Below are the code and all the weights of a small trained network. Each question names an input and a target symbol and asks about switching units off, where a switched-off unit gives its printed mean instead of its output.

import numpy as np


def w(rows, s, z=0):
    codes = np.array(rows[::2]) - 128.0
    scale = np.full(codes.shape[1], s)
    scale[-1] = z or s
    return codes * scale


def norm(h):
    return h / np.sqrt((h * h).mean(-1, keepdims=True) + 1e-5)


def f(y):
    return y / 2 * (1 + np.tanh(0.7978845608 * (y + 0.044715 * y**3)))


def softmax(a):
    e = np.exp(a - a.max(-1, keepdims=True))
    return e / e.sum(-1, keepdims=True)


def log_softmax(a):
    a = a - a.max(-1, keepdims=True)
    return a - np.log(np.exp(a).sum(-1, keepdims=True))


def net(x, mask):
    ids = ['ΓΔΨβελμξπστ'.index(c) for c in x.split()]
    T = len(ids)
    res = E[ids] + P[:T]
    u = 0
    for l in range(2):
        r = norm(res)
        for j in range(2):
            rows = slice(2 * j, 2 * j + 2)
            q, k, v = (r @ M[l][rows].T for M in (Q, K, V))
            z = softmax(np.where(np.tri(T) > 0, q @ k.T / 2**0.5, -1e9)) @ v
            o = O[l][rows]
            res = res + np.where(mask[u + j], z, o[:, -1]) @ o[:, :-1]
        u += 2
        y = f(norm(res) @ A[l][:, :-1].T + A[l][:, -1])
        res = res + np.where(mask[u : u + 4], y, B[l][:, -1]) @ B[l][:, :-1]
        u += 4
    return log_softmax(norm(res)[-1] @ U[:, :-1].T + U[:, -1])


Q, K, V, O, A, B = {}, {}, {}, {}, {}, {}
E = w([
[123,125,109,128,125,145,133,102],'Γ',
[120,103,99,133,132,140,106,110],'Δ',
[146,123,103,136,95,127,110,101],'Ψ',
[123,129,98,155,117,134,105,95],'β',
[114,115,130,159,133,130,113,105],'ε',
[162,106,170,98,168,85,169,164],'λ',
[121,117,86,169,145,138,119,90],'μ',
[18,130,60,153,59,121,160,201],'ξ',
[106,135,128,158,138,144,146,83],'π',
[4,181,166,99,202,203,41,185],'σ',
[194,246,92,183,155,127,145,163],'τ',
],0.0013)
P = w([
[155,137,161,77,63,149,125,171],'0',
[62,156,52,229,253,121,100,78],'1',
[69,135,52,196,228,126,94,83],'2',
[88,108,62,179,202,112,98,99],'3',
[91,113,71,155,187,111,97,102],'4',
[102,105,90,142,176,112,103,106],'5',
],0.00058)
Q[0] = w([
[124,79,90,195,132,137,90,4],'0.h1',
[126,83,92,197,133,137,91,3],'0.h1',
[104,52,52,208,116,197,66,36],'0.h2',
[149,200,198,53,137,58,187,209],'0.h2',
],0.0045)
K[0] = w([
[148,159,193,128,3,215,119,131],'0.h1',
[149,160,192,128,3,215,116,129],'0.h1',
[143,184,166,86,21,241,143,145],'0.h2',
[112,71,88,173,239,13,114,107],'0.h2',
],0.0032)
V[0] = w([
[36,133,160,180,105,187,122,109],'0.h1',
[177,85,254,195,99,115,85,107],'0.h1',
[130,84,148,72,154,115,25,208],'0.h2',
[152,63,69,159,154,145,61,98],'0.h2',
],0.0017)
O[0] = w([
[31,169,142,203,127,71,52,105,253],'0.h1',
[41,155,137,50,188,176,2,236,117],'0.h1',
[47,170,42,10,116,163,243,127,78],'0.h2',
[94,97,41,187,145,230,172,171,175],'0.h2',
],0.0013,0.00031)
A[0] = w([
[254,115,97,165,86,93,233,77,156],'0.n1',
[129,138,37,74,149,226,241,193,100],'0.n2',
[61,162,217,206,227,123,212,95,1],'0.n3',
[129,131,129,127,129,129,127,127,128],'0.n4',
],0.0015,0.00089)
B[0] = w([
[51,123,136,101,176,175,53,120,228],'0.n1',
[109,108,197,192,71,88,73,115,129],'0.n2',
[202,84,4,33,42,104,10,173,248],'0.n3',
[128,127,128,129,128,129,127,128,125],'0.n4',
],0.0014,0.00016)
Q[1] = w([
[131,77,114,169,130,184,116,24],'1.h1',
[122,82,101,170,101,183,136,14],'1.h1',
[156,110,210,37,129,129,169,127],'1.h2',
[127,60,23,160,191,114,95,4],'1.h2',
],0.0042)
K[1] = w([
[142,148,185,48,47,169,150,129],'1.h1',
[125,143,171,64,42,163,175,133],'1.h1',
[196,82,141,87,207,55,166,175],'1.h2',
[164,172,253,87,53,164,155,175],'1.h2',
],0.0047)
V[1] = w([
[184,136,173,87,89,197,107,95],'1.h1',
[73,150,199,154,252,153,163,58],'1.h1',
[131,26,170,99,157,75,161,101],'1.h2',
[168,111,114,95,188,77,146,204],'1.h2',
],0.002)
O[1] = w([
[125,27,62,84,137,107,81,150,88],'1.h1',
[205,229,130,105,5,165,109,129,249],'1.h1',
[89,127,69,222,68,122,93,118,2],'1.h2',
[98,140,100,188,162,197,89,69,40],'1.h2',
],0.0018,0.00068)
A[1] = w([
[127,140,88,219,205,136,128,142,254],'1.n1',
[45,57,53,119,134,149,250,150,122],'1.n2',
[225,163,227,62,204,35,223,213,70],'1.n3',
[159,225,137,183,97,178,151,72,151],'1.n4',
],0.0022,0.00084)
B[1] = w([
[175,125,198,88,43,173,163,178,252],'1.n1',
[121,173,146,193,78,80,95,192,143],'1.n2',
[175,204,18,251,199,153,113,128,202],'1.n3',
[128,48,120,140,173,143,160,211,200],'1.n4',
],0.0017,0.0016)
U = w([
[210,127,63,22,25,90,83,124,202],'Γ',
[49,172,115,196,26,33,158,207,63],'Δ',
[87,18,91,90,213,48,97,207,129],'Ψ',
[201,223,46,211,205,146,143,157,214],'β',
[43,206,169,40,172,192,62,181,102],'ε',
[46,78,58,197,70,219,74,54,30],'λ',
[187,62,196,149,99,215,212,210,240],'μ',
[100,116,205,178,159,55,208,30,157],'ξ',
[169,147,237,182,104,68,3,102,94],'π',
[78,165,81,45,124,116,240,71,1],'σ',
[174,85,161,63,194,168,122,40,91],'τ',
],0.0054,0.00071)

Each question gives the input, a string of symbols that net reads in full, and the target symbol t.
The units are the heads (2 rows each of Q, K, V and O) and the neurons (one row each of A and B). Each row of codes is followed by its name. A weight is (code - 128) times the scale printed after its matrix; where a second scale follows, it is the last column's (O, A, B and U).
mask holds one flag per unit, layer by layer, with each layer's heads first. A switched-off unit (its flag False) gives its mean, the last column of its rows in O or B, instead of its output. The means were averaged over made-up inputs and are rounded, as every weight is.
A unit's drop is (log p(t) with every unit on - log p(t) with that unit switched off) / (log p(t) with every unit on - log p(t) with every unit switched off).
The circuit of an input: a set's keep is (log p(t) with only the set's units on - log p(t) with every unit switched off) / (log p(t) with every unit on - log p(t) with every unit switched off). Starting from all 12 units, units are removed one at a time, each time the one whose removal leaves the highest keep (on an exact tie, the one counted first), for as long as the keep stays at least 0.8.
units of the circuit, in order: the units of the circuit, biggest drop first
most important unit: the unit with the biggest drop
top k neurons in layer l: the k neurons of layer l with the biggest drops, biggest first
heads that matter: for each layer, one digit per head in row order, 1 if its drop is at least 0.15 and else 0, layers parted by /
drop when u is switched off: that unit's drop, to one decimal
input Δ π Γ, target Δ: units of the circuit, in order	[1.n2; 0.h2; 0.n2; 1.h2]
input ε π σ μ ε Ψ, target ε: heads that matter	10 / 00
input ξ π π, target ξ: heads that matter	10 / 10
input τ μ Ψ Γ β, target τ: units of the circuit, in order	[1.h2; 1.n3]
input Ψ π Δ σ π, target Ψ: units of the circuit, in order	[1.h1]
input Δ β β Δ β, target Δ: units of the circuit, in order	[0.h2; 1.n2; 1.h2; 0.n2]
input Γ Γ τ μ Γ, target Γ: heads that matter	00 / 10
input λ μ β ξ λ, target μ: heads that matter	00 / 11
input μ Δ Γ Γ Ψ, target μ: heads that matter	01 / 00
input τ μ λ λ, target μ: heads that matter	10 / 01
input ξ Γ ε μ, target ξ: units of the circuit, in order	[1.h1; 1.n3; 0.h1]
input Δ Ψ λ Ψ, target Δ: heads that matter	01 / 00
input Γ λ λ μ, target Γ: units of the circuit, in order	[0.n3; 1.h1; 1.h2]
input λ π Γ, target λ: units of the circuit, in order	[1.h2; 1.n3]
input μ Ψ μ, target μ: most important unit	1.n1
input ξ λ π β, target ξ: heads that matter	00 / 10
input Γ π ε Ψ, target Γ: top 3 neurons in layer 0	[0.n3; 0.n1; 0.n2]
input μ μ Γ, target μ: heads that matter	01 / 00
input ε λ π, target ε: heads that matter	10 / 00
input Ψ Δ ε ε β, target Ψ: heads that matter	00 / 10
input Ψ τ λ ξ Γ, target Ψ: units of the circuit, in order	[1.h1]
input μ ξ π λ π, target μ: top 3 neurons in layer 1	[1.n4; 1.n3; 1.n1]
input π π ε, target π: heads that matter	01 / 00
input Δ Γ β, target Δ: top 2 neurons in layer 1	[1.n2; 1.n3]
input τ τ λ λ μ, target τ: drop when 1.n1 is switched off	0.0
input σ β β σ π, target σ: drop when 1.n3 is switched off	0.3
